Here is a tiny trained network, its code and every weight. The questions are about switching its units off for an input and a class, where a switched-off unit gives its printed mean instead of its output.

import numpy as np


def w(rows, s, z=0):
    codes = np.array(rows[::2]) - 128.0
    scale = np.full(codes.shape[1], s)
    scale[-1] = z or s
    return codes * scale


def f(y):
    return np.maximum(y, 0)


def log_softmax(a):
    a = a - a.max(-1, keepdims=True)
    return a - np.log(np.exp(a).sum(-1, keepdims=True))


def net(x, mask):
    res = np.array(x, float).reshape(1, 6) / 4 @ E
    y = f(res @ A[0][:, :-1].T + A[0][:, -1])
    res = res + np.where(mask, y, B[0][:, -1]) @ B[0][:, :-1]
    return log_softmax(res[-1] @ U[:, :-1].T + U[:, -1])


A, B = {}, {}
E = w([
[250,211,38,88,241,126,150,203,180,64,201,37],'x0',
[106,139,179,2,142,179,156,120,222,245,24,33],'x1',
[126,129,127,132,128,133,130,125,130,127,131,125],'x2',
[189,168,114,212,45,6,124,28,200,103,41,68],'x3',
[222,42,224,176,61,111,245,220,177,210,230,129],'x4',
[129,130,125,120,127,124,127,121,129,134,135,132],'x5',
],0.0076)
A[0] = w([
[51,134,88,57,189,189,78,148,34,127,142,146,80],'neuron 0',
[8,60,198,147,39,156,97,53,64,183,52,226,156],'neuron 1',
[232,80,205,178,90,118,225,194,190,200,196,118,5],'neuron 2',
[130,134,96,222,121,101,99,142,12,2,220,220,97],'neuron 3',
[97,152,182,35,156,190,149,125,203,194,61,70,96],'neuron 4',
[87,66,160,48,202,240,143,213,98,184,192,176,16],'neuron 5',
[42,229,23,84,207,154,15,29,94,44,21,111,59],'neuron 6',
[96,149,165,25,137,167,126,121,188,207,61,51,105],'neuron 7',
[193,172,102,185,44,11,109,19,230,113,28,58,2],'neuron 8',
[230,204,37,75,218,155,128,174,163,67,157,61,168],'neuron 9',
],0.0077,0.0031)
B[0] = w([
[138,167,196,196,141,192,180,74,72,112,158,122,188],'neuron 0',
[59,187,100,55,221,36,150,227,244,52,190,54,228],'neuron 1',
[145,73,188,53,42,110,174,173,83,159,153,188,222],'neuron 2',
[227,82,3,169,134,126,40,79,177,188,16,163,239],'neuron 3',
[210,81,42,171,160,119,46,113,149,167,41,171,205],'neuron 4',
[127,192,202,223,171,214,146,52,82,111,156,82,203],'neuron 5',
[122,45,208,29,14,138,180,171,72,211,155,180,251],'neuron 6',
[193,109,46,156,125,94,64,83,163,165,39,168,206],'neuron 7',
[122,207,175,231,170,239,176,54,61,87,180,96,238],'neuron 8',
[70,185,86,48,195,19,154,184,195,58,176,54,245],'neuron 9',
],0.0081,0.018)
U = w([
[64,179,76,46,201,34,126,217,222,52,171,61,128],'0',
[195,68,9,174,130,116,14,76,164,171,31,178,85],'1',
[125,32,218,36,15,129,172,179,59,193,163,190,150],'2',
[123,203,190,231,170,225,151,38,58,81,166,92,3],'3',
],0.013,0.0041)

Each question gives the input, the list of numbers given to net, and the class t.
The units are the neurons (one row each of A and B). Each row of codes is followed by its name. A weight is (code - 128) times the scale printed after its matrix; where a second scale follows, it is the last column's (A, B and U).
mask holds one flag per neuron, in row order. A switched-off neuron (its flag False) gives its mean, the last column of its row in B, instead of its output. The means were averaged over made-up inputs and are rounded, as every weight is.
A unit's drop is (log p(t) with every unit on - log p(t) with that unit switched off) / (log p(t) with every unit on - log p(t) with every unit switched off).
The circuit of an input: a set's keep is (log p(t) with only the set's units on - log p(t) with every unit switched off) / (log p(t) with every unit on - log p(t) with every unit switched off). Starting from all 10 units, units are removed one at a time, each time the one whose removal leaves the highest keep (on an exact tie, the one counted first), for as long as the keep stays at least 0.8.
units of the circuit, in order: the units of the circuit, biggest drop first
k most important neurons: the k neurons with the biggest drops, biggest first
drop of u: that unit's drop, to one decimal
input [-8,2,-5,-2,-1,2], class 0: units of the circuit, in order -> (neuron 1)
input [7,6,-5,-3,-8,-8], class 2: 2 most important neurons -> (neuron 6; neuron 1)
input [0,3,-5,0,3,7], class 1: 2 most important neurons -> (neuron 6; neuron 4)
input [-1,5,7,6,2,-6], class 3: 2 most important neurons -> (neuron 8; neuron 3)
input [-8,4,0,-7,-4,-1], class 0: 2 most important neurons -> (neuron 1; neuron 8)
input [-4,-3,6,5,1,-6], class 3: 2 most important neurons -> (neuron 9; neuron 8)
input [1,3,5,-6,-4,-4], class 3: 2 most important neurons -> (neuron 5; neuron 0)
input [3,1,2,-4,0,-6], class 3: 2 most important neurons -> (neuron 1; neuron 5)
input [-8,7,8,8,-5,4], class 0: 3 most important neurons -> (neuron 1; neuron 3; neuron 5)
input [-3,6,1,3,6,-8], class 1: 3 most important neurons -> (neuron 6; neuron 4; neuron 7)
input [-4,5,6,-4,-7,7], class 2: 2 most important neurons -> (neuron 6; neuron 3)
input [2,1,7,-6,-4,-6], class 3: 2 most important neurons -> (neuron 5; neuron 0)
input [5,6,-6,2,5,8], class 1: drop of neuron 1 -> 1.5
input [6,3,-4,4,7,3], class 2: drop of neuron 1 -> 1.6
input [1,8,-8,4,4,-2], class 1: drop of neuron 6 -> 0.0
input [1,5,4,2,-7,-2], class 2: units of the circuit, in order -> (neuron 6)
